Below is a small trained network, with its code and all its weights. Each question gives an input and a target symbol and asks what happens when units are switched off, that is, made to give their printed mean instead of their output.

import numpy as np


def w(rows, s, z=0):
    codes = np.array(rows[::2]) - 128.0
    scale = np.full(codes.shape[1], s)
    scale[-1] = z or s
    return codes * scale


def f(y):
    return y / 2 * (1 + np.tanh(0.7978845608 * (y + 0.044715 * y**3)))


def softmax(a):
    e = np.exp(a - a.max(-1, keepdims=True))
    return e / e.sum(-1, keepdims=True)


def log_softmax(a):
    a = a - a.max(-1, keepdims=True)
    return a - np.log(np.exp(a).sum(-1, keepdims=True))


def net(x, mask):
    ids = ['ΛΠΨΩαβδεημστφ'.index(c) for c in x.split()]
    T = len(ids)
    res = E[ids] + P[:T]
    q, k, v = (res @ M[0].T for M in (Q, K, V))
    z = softmax(np.where(np.tri(T) > 0, q @ k.T / 3**0.5, -1e9)) @ v
    res = res + np.where(mask[0], z, O[0][:, -1]) @ O[0][:, :-1]
    y = f(res @ A[0][:, :-1].T + A[0][:, -1])
    res = res + np.where(mask[1:9], y, B[0][:, -1]) @ B[0][:, :-1]
    return log_softmax(res[-1] @ U[:, :-1].T + U[:, -1])


Q, K, V, O, A, B = {}, {}, {}, {}, {}, {}
E = w([
[76,77,127,69,141,187,173],'Λ',
[194,99,165,166,162,223,188],'Π',
[175,96,136,94,111,79,234],'Ψ',
[199,98,105,70,81,142,96],'Ω',
[115,100,57,111,59,130,174],'α',
[170,193,164,57,121,63,86],'β',
[144,177,162,55,197,38,104],'δ',
[104,41,105,130,121,31,110],'ε',
[129,145,93,159,134,51,136],'η',
[160,192,121,90,172,125,6],'μ',
[133,101,128,152,30,69,85],'σ',
[125,72,224,120,103,120,81],'τ',
[116,188,205,146,78,107,151],'φ',
],0.017)
P = w([
[240,134,115,16,58,180,226],'0',
[220,146,119,44,73,165,158],'1',
[176,163,124,77,100,145,114],'2',
[135,175,137,119,127,115,94],'3',
[107,188,154,169,157,98,69],'4',
[74,187,164,206,177,76,55],'5',
[59,184,183,253,176,62,24],'6',
],0.005)
Q[0] = w([
[98,127,105,94,130,172,159],'h1',
[172,155,189,135,178,189,117],'h1',
[134,23,56,193,124,247,224],'h1',
],0.013)
K[0] = w([
[84,103,112,77,120,155,193],'h1',
[165,123,254,138,121,195,141],'h1',
[192,119,100,43,130,166,165],'h1',
],0.012)
V[0] = w([
[105,101,202,81,175,99,106],'h1',
[142,254,228,136,68,137,150],'h1',
[133,235,38,77,225,58,96],'h1',
],0.0086)
O[0] = w([
[184,43,181,70,144,222,184,191],'h1',
[85,254,181,154,60,213,130,252],'h1',
[174,206,59,67,162,129,191,30],'h1',
],0.0091,0.0029)
A[0] = w([
[143,98,22,85,78,226,128,254],'n1',
[161,154,132,103,231,107,59,120],'n2',
[189,121,150,2,100,171,139,170],'n3',
[35,145,138,146,101,186,91,106],'n4',
[178,108,173,110,89,145,202,122],'n5',
[180,177,107,98,48,146,127,138],'n6',
[86,84,168,204,122,167,145,70],'n7',
[200,151,130,132,166,225,174,129],'n8',
],0.0098,0.0033)
B[0] = w([
[76,92,17,195,113,177,162,186],'n1',
[49,105,118,75,41,116,95,194],'n2',
[124,107,153,124,254,119,104,253],'n3',
[49,126,92,126,212,140,153,236],'n4',
[127,138,187,203,164,134,147,197],'n5',
[201,191,92,164,126,135,71,230],'n6',
[189,162,57,41,102,91,120,245],'n7',
[153,82,184,35,49,216,178,209],'n8',
],0.0086,0.0077)
U = w([
[10,97,100,150,188,169,186,132],'Λ',
[159,85,157,123,13,164,185,254],'Π',
[160,144,169,214,184,79,216,205],'Ψ',
[178,103,86,217,173,158,54,157],'Ω',
[91,112,41,173,57,155,189,125],'α',
[201,173,148,150,148,118,100,20],'β',
[124,147,131,96,180,130,177,91],'δ',
[154,76,102,86,146,60,126,82],'ε',
[160,201,65,104,152,37,163,132],'η',
[139,145,85,57,115,135,100,82],'μ',
[123,145,158,138,2,81,38,130],'σ',
[82,85,222,157,161,143,52,105],'τ',
[58,193,145,173,156,153,126,122],'φ',
],0.0094,0.0057)

Each question gives the input, a string of symbols that net reads in full, and the target symbol t.
The units are the heads (3 rows each of Q, K, V and O) and the neurons (one row each of A and B). Each row of codes is followed by its name. A weight is (code - 128) times the scale printed after its matrix; where a second scale follows, it is the last column's (O, A, B and U).
mask holds one flag per unit, heads first, then neurons. A switched-off unit (its flag False) gives its mean, the last column of its rows in O or B, instead of its output. The means were averaged over made-up inputs and are rounded, as every weight is.
A unit's drop is (log p(t) with every unit on - log p(t) with that unit switched off) / (log p(t) with every unit on - log p(t) with every unit switched off).
The circuit of an input: a set's keep is (log p(t) with only the set's units on - log p(t) with every unit switched off) / (log p(t) with every unit on - log p(t) with every unit switched off). Starting from all 9 units, units are removed one at a time, each time the one whose removal leaves the highest keep (on an exact tie, the one counted first), for as long as the keep stays at least 0.8.
circuit, biggest first: the units of the circuit, biggest drop first
most important unit: the unit with the biggest drop
top k neurons: the k neurons with the biggest drops, biggest first
drop of u: that unit's drop, to one decimal
input φ Ω Ω δ Ω Λ β, target β: circuit, biggest first : (h1; n6; n3; n4)
input σ Λ σ Π μ Λ δ, target μ: top 3 neurons : (n2; n8; n4)
input Π Λ Π α η β, target η: circuit, biggest first : (h1)
input Π φ τ μ δ, target τ: top 2 neurons : (n7; n3)
input φ μ Π ε δ, target ε: circuit, biggest first : (h1; n2)
input ε Ω δ η α Λ β, target β: circuit, biggest first : (h1; n6; n4; n7)
input δ β δ Ω, target Ω: circuit, biggest first : (n3; n6; n1)
input β φ β, target φ: circuit, biggest first : (h1; n4)
input Π Π τ β μ, target τ: circuit, biggest first : (h1; n7)
input τ μ β ε Λ Ω, target Ω: top 4 neurons : (n3; n1; n4; n7)
input Λ τ Π Π σ μ β, target σ: top 3 neurons : (n3; n2; n4)
input Π Ω Λ ε Ω δ, target ε: circuit, biggest first : (h1; n2; n3)
input Π μ σ α μ, target σ: top 3 neurons : (n2; n4; n7)
input Π Ω β Ψ σ Ω δ, target σ: most important unit : n2
input τ σ φ δ, target φ: top 2 neurons : (n4; n7)
input φ α Ω α σ μ, target σ: top 2 neurons : (n2; n3)
input μ τ τ δ Ω Ψ δ, target δ: drop of n8 : 0.1
input φ β δ, target φ: drop of h1 : 1.0
input β Λ Ω α Π δ, target δ: drop of n3 : 1.4
input τ β β φ ε Ψ, target Ψ: most important unit : n5
